Below are the code and all the weights of a small trained network. Each question names an input and a target symbol and asks about switching units off, where a switched-off unit gives its printed mean instead of its output.

import numpy as np


def w(rows, s, z=0):
    codes = np.array(rows[::2]) - 128.0
    scale = np.full(codes.shape[1], s)
    scale[-1] = z or s
    return codes * scale


def norm(h):
    return h / np.sqrt((h * h).mean(-1, keepdims=True) + 1e-5)


def softmax(a):
    e = np.exp(a - a.max(-1, keepdims=True))
    return e / e.sum(-1, keepdims=True)


def log_softmax(a):
    a = a - a.max(-1, keepdims=True)
    return a - np.log(np.exp(a).sum(-1, keepdims=True))


def net(x, mask):
    ids = ['ΞΠΦΨΩαβγδεζλμτ'.index(c) for c in x.split()]
    T = len(ids)
    res = E[ids] + P[:T]
    u = 0
    for l in range(3):
        r = norm(res)
        for j in range(2):
            rows = slice(2 * j, 2 * j + 2)
            q, k, v = (r @ M[l][rows].T for M in (Q, K, V))
            z = softmax(np.where(np.tri(T) > 0, q @ k.T / 2**0.5, -1e9)) @ v
            o = O[l][rows]
            res = res + np.where(mask[u + j], z, o[:, -1]) @ o[:, :-1]
        u += 2
    return log_softmax(norm(res)[-1] @ U[:, :-1].T + U[:, -1])


Q, K, V, O = {}, {}, {}, {}
E = w([
[170,91,136,74,140],'Ξ',
[133,83,104,94,153],'Π',
[156,92,102,121,88],'Φ',
[116,106,125,174,3],'Ψ',
[135,112,160,78,113],'Ω',
[117,136,122,86,94],'α',
[97,98,89,115,129],'β',
[120,78,85,157,95],'γ',
[90,125,87,100,103],'δ',
[120,126,63,95,89],'ε',
[162,79,97,101,145],'ζ',
[130,101,134,65,153],'λ',
[134,123,106,120,76],'μ',
[91,122,114,115,109],'τ',
],0.012)
P = w([
[125,155,136,147,145],'0',
[169,163,55,125,186],'1',
[26,30,81,66,33],'2',
[145,163,192,137,145],'3',
[84,118,134,173,208],'4',
[150,119,120,46,9],'5',
],0.014)
Q[0] = w([
[22,105,232,82,123],'L0H1',
[218,239,176,182,131],'L0H1',
[39,90,55,2,249],'L0H2',
[177,132,222,152,93],'L0H2',
],0.0071)
K[0] = w([
[95,120,190,127,92],'L0H1',
[212,184,178,148,186],'L0H1',
[137,124,32,11,150],'L0H2',
[138,120,184,143,125],'L0H2',
],0.012)
V[0] = w([
[71,158,141,155,136],'L0H1',
[96,62,123,75,56],'L0H1',
[91,152,172,138,121],'L0H2',
[254,165,130,198,126],'L0H2',
],0.0092)
O[0] = w([
[77,196,2,143,193,108],'L0H1',
[145,143,203,208,36,255],'L0H1',
[122,214,42,125,201,67],'L0H2',
[194,145,181,181,92,128],'L0H2',
],0.0055,0.0051)
Q[1] = w([
[185,149,80,2,79],'L1H1',
[143,91,81,109,53],'L1H1',
[201,167,172,96,153],'L1H2',
[6,87,83,141,96],'L1H2',
],0.0099)
K[1] = w([
[26,156,254,101,63],'L1H1',
[51,39,126,89,41],'L1H1',
[170,134,162,178,174],'L1H2',
[61,89,120,84,41],'L1H2',
],0.0092)
V[1] = w([
[69,204,136,179,46],'L1H1',
[179,137,165,228,254],'L1H1',
[115,145,163,215,158],'L1H2',
[75,97,108,106,93],'L1H2',
],0.0064)
O[1] = w([
[103,101,187,31,134,111],'L1H1',
[69,227,76,207,254,3],'L1H1',
[169,57,46,234,117,65],'L1H2',
[143,51,239,81,172,176],'L1H2',
],0.0062,0.005)
Q[2] = w([
[237,197,56,46,152],'L2H1',
[138,89,58,129,91],'L2H1',
[81,150,252,164,179],'L2H2',
[180,134,138,125,232],'L2H2',
],0.012)
K[2] = w([
[60,161,222,164,128],'L2H1',
[95,133,66,137,136],'L2H1',
[52,107,239,188,133],'L2H2',
[155,180,172,170,251],'L2H2',
],0.012)
V[2] = w([
[216,200,130,100,71],'L2H1',
[175,2,42,145,72],'L2H1',
[148,91,207,50,132],'L2H2',
[194,241,145,127,181],'L2H2',
],0.0084)
O[2] = w([
[228,177,67,42,202,194],'L2H1',
[46,85,1,91,131,160],'L2H1',
[75,43,133,92,120,253],'L2H2',
[72,91,81,237,157,41],'L2H2',
],0.0086,0.0044)
U = w([
[97,39,192,72,56,47],'Ξ',
[131,135,140,69,58,197],'Π',
[252,110,184,94,117,45],'Φ',
[123,71,9,94,171,25],'Ψ',
[71,191,56,153,157,214],'Ω',
[202,121,104,79,235,1],'α',
[164,168,201,227,124,59],'β',
[36,158,126,26,181,132],'γ',
[93,128,58,232,63,189],'δ',
[91,92,232,167,158,188],'ε',
[175,230,63,145,146,121],'ζ',
[166,241,200,101,178,80],'λ',
[46,57,136,195,115,226],'μ',
[13,99,68,124,152,169],'τ',
],0.017,0.0038)

Each question gives the input, a string of symbols that net reads in full, and the target symbol t.
The units are the heads (2 rows each of Q, K, V and O). Each row of codes is followed by its name. A weight is (code - 128) times the scale printed after its matrix; where a second scale follows, it is the last column's (O and U).
mask holds one flag per head, layer by layer. A switched-off head (its flag False) gives its mean, the last column of its rows in O, instead of its output. The means were averaged over made-up inputs and are rounded, as every weight is.
A unit's drop is (log p(t) with every unit on - log p(t) with that unit switched off) / (log p(t) with every unit on - log p(t) with every unit switched off).
The circuit of an input: a set's keep is (log p(t) with only the set's units on - log p(t) with every unit switched off) / (log p(t) with every unit on - log p(t) with every unit switched off). Starting from all 6 units, units are removed one at a time, each time the one whose removal leaves the highest keep (on an exact tie, the one counted first), for as long as the keep stays at least 0.8.
circuit, biggest first: the units of the circuit, biggest drop first
unit that matters most: the unit with the biggest drop
heads that matter: for each layer, one digit per head in row order, 1 if its drop is at least 0.15 and else 0, layers parted by /
input α γ τ β, target τ: unit that matters most	L2H2
input β δ λ Π, target μ: heads that matter	10 / 10 / 11
input Ω Ξ β Φ μ, target ζ: circuit, biggest first	L1H1; L2H1
input Π τ Ψ λ β, target ε: heads that matter	11 / 11 / 01
input Ω Φ γ λ μ, target Ψ: heads that matter	00 / 10 / 10
input μ λ μ Φ δ, target β: circuit, biggest first	L1H1; L2H2; L0H1
input ε α Ψ α Ω, target Φ: circuit, biggest first	L1H2; L0H1; L2H1
input λ δ Ψ γ, target δ: heads that matter	11 / 00 / 00
input α β τ α Ω, target μ: circuit, biggest first	L2H1; L1H1; L0H1
input β α Ψ γ ε, target Φ: circuit, biggest first	L1H1; L2H1
input λ δ μ δ, target γ: heads that matter	11 / 00 / 00
input Ξ λ γ Ξ, target α: heads that matter	10 / 11 / 11
input μ Ψ α δ α, target γ: heads that matter	01 / 00 / 10
input β Φ Ω δ, target γ: heads that matter	01 / 00 / 00
input μ β γ τ, target Ω: heads that matter	00 / 01 / 01
input Ω α Ω Ψ Ψ, target Φ: circuit, biggest first	L2H1; L1H1
input α α α ζ, target Ψ: heads that matter	11 / 01 / 01
input μ Φ ε α Π, target Ψ: circuit, biggest first	L2H1
input Ψ α Φ μ β, target Φ: circuit, biggest first	L0H1; L2H2; L2H1; L1H1
input λ Φ α Ψ δ, target Ψ: heads that matter	11 / 10 / 10
input ζ γ α α μ, target τ: circuit, biggest first	L2H1
input Ω ζ Ψ Φ δ, target Ω: heads that matter	00 / 10 / 11
input γ Φ Φ λ, target ε: heads that matter	10 / 11 / 11
input δ λ α μ Π, target β: circuit, biggest first	L1H1; L0H1; L2H2
input δ γ β Ω α, target τ: heads that matter	00 / 10 / 10
input ζ α α λ, target ε: circuit, biggest first	L1H1; L2H2
input β Π τ Ψ, target Π: circuit, biggest first	L2H2; L0H2; L2H1
